Below are the code and all the weights of a small trained network. Each question names an input and a class and asks about switching units off, where a switched-off unit gives its printed mean instead of its output.

import numpy as np


def w(rows, s, z=0):
    codes = np.array(rows[::2]) - 128.0
    scale = np.full(codes.shape[1], s)
    scale[-1] = z or s
    return codes * scale


def f(y):
    return np.maximum(y, 0)


def log_softmax(a):
    a = a - a.max(-1, keepdims=True)
    return a - np.log(np.exp(a).sum(-1, keepdims=True))


def net(x, mask):
    res = np.array(x, float).reshape(1, 7) / 4 @ E
    y = f(res @ A[0][:, :-1].T + A[0][:, -1])
    res = res + np.where(mask, y, B[0][:, -1]) @ B[0][:, :-1]
    return log_softmax(res[-1] @ U[:, :-1].T + U[:, -1])


A, B = {}, {}
E = w([
[129,126,126,127],'x0',
[128,129,129,129],'x1',
[111,110,193,20],'x2',
[128,128,128,127],'x3',
[126,131,129,129],'x4',
[207,85,211,176],'x5',
[188,254,113,78],'x6',
],0.014)
A[0] = w([
[108,119,117,83,179],'n1',
[101,151,125,49,86],'n2',
[213,109,219,120,154],'n3',
[92,83,93,204,222],'n4',
[212,183,102,87,160],'n5',
[71,131,91,62,216],'n6',
[79,119,7,154,213],'n7',
[174,184,92,155,151],'n8',
[145,84,195,120,91],'n9',
[85,72,128,142,255],'n10',
[196,123,128,202,167],'n11',
[193,190,142,75,57],'n12',
[74,143,44,139,209],'n13',
],0.016,0.0055)
B[0] = w([
[48,102,160,128,187],'n1',
[39,114,112,178,209],'n2',
[251,96,134,137,254],'n3',
[101,151,157,190,241],'n4',
[117,241,116,157,236],'n5',
[31,171,153,136,240],'n6',
[177,196,202,117,254],'n7',
[168,182,37,21,207],'n8',
[171,89,127,120,211],'n9',
[136,37,199,127,234],'n10',
[88,87,17,209,219],'n11',
[185,185,143,255,220],'n12',
[198,213,214,88,235],'n13',
],0.01,0.015)
U = w([
[186,167,209,173,249],'0',
[147,209,88,30,69],'1',
[103,100,82,245,175],'2',
[160,138,3,147,141],'3',
[32,88,187,79,72],'4',
[40,178,105,191,43],'5',
[181,58,182,72,63],'6',
],0.012,0.002)

Each question gives the input, the list of numbers given to net, and the class t.
The units are the neurons (one row each of A and B). Each row of codes is followed by its name. A weight is (code - 128) times the scale printed after its matrix; where a second scale follows, it is the last column's (A, B and U).
mask holds one flag per neuron, in row order. A switched-off neuron (its flag False) gives its mean, the last column of its row in B, instead of its output. The means were averaged over made-up inputs and are rounded, as every weight is.
A unit's drop is (log p(t) with every unit on - log p(t) with that unit switched off) / (log p(t) with every unit on - log p(t) with every unit switched off).
The circuit of an input: a set's keep is (log p(t) with only the set's units on - log p(t) with every unit switched off) / (log p(t) with every unit on - log p(t) with every unit switched off). Starting from the 12 units with the biggest drops (on a tie, the unit counted first), units are removed one at a time, each time the one whose removal leaves the highest keep (on an exact tie, the one counted first), for as long as the keep stays at least 0.8.
circuit, biggest first: the units of the circuit, biggest drop first
unit that matters most: the unit with the biggest drop
top k neurons: the k neurons with the biggest drops, biggest first
drop of u: that unit's drop, to one decimal
input [0,0,1,2,0,-4,1], class 5: unit that matters most	n3
input [-4,7,6,3,-7,0,4], class 5: circuit, biggest first	n2, n13
input [0,7,1,2,-3,-5,-5], class 4: circuit, biggest first	n12, n10
input [7,-1,-1,3,4,-5,-7], class 0: top 2 neurons	n7, n13
input [-4,-3,2,6,-1,0,-6], class 4: circuit, biggest first	n3, n12
input [7,-7,0,-2,-1,-4,1], class 1: circuit, biggest first	n12, n4
input [8,8,2,4,-8,0,5], class 5: circuit, biggest first	n13, n7
input [1,3,2,6,-8,-7,2], class 5: top 3 neurons	n2, n6, n3
input [1,4,0,4,3,-4,6], class 1: top 4 neurons	n8, n11, n4, n13
input [3,2,-8,-7,-1,-5,0], class 0: top 2 neurons	n7, n4
input [6,0,1,-3,3,-5,-6], class 4: top 3 neurons	n12, n3, n6
input [6,-3,-5,-2,5,-6,0], class 0: top 3 neurons	n7, n13, n4
input [8,-8,3,2,5,-8,3], class 5: top 2 neurons	n2, n6
input [-7,6,-1,-6,7,-4,4], class 1: circuit, biggest first	n8
input [0,-4,8,-6,-5,1,-6], class 6: top 2 neurons	n9, n3
input [-4,4,-5,-7,2,2,-5], class 2: drop of n11	1.0
input [1,-1,-2,2,2,5,8], class 3: drop of n8	0.1
input [-7,4,4,4,-8,-1,3], class 5: drop of n6	0.0
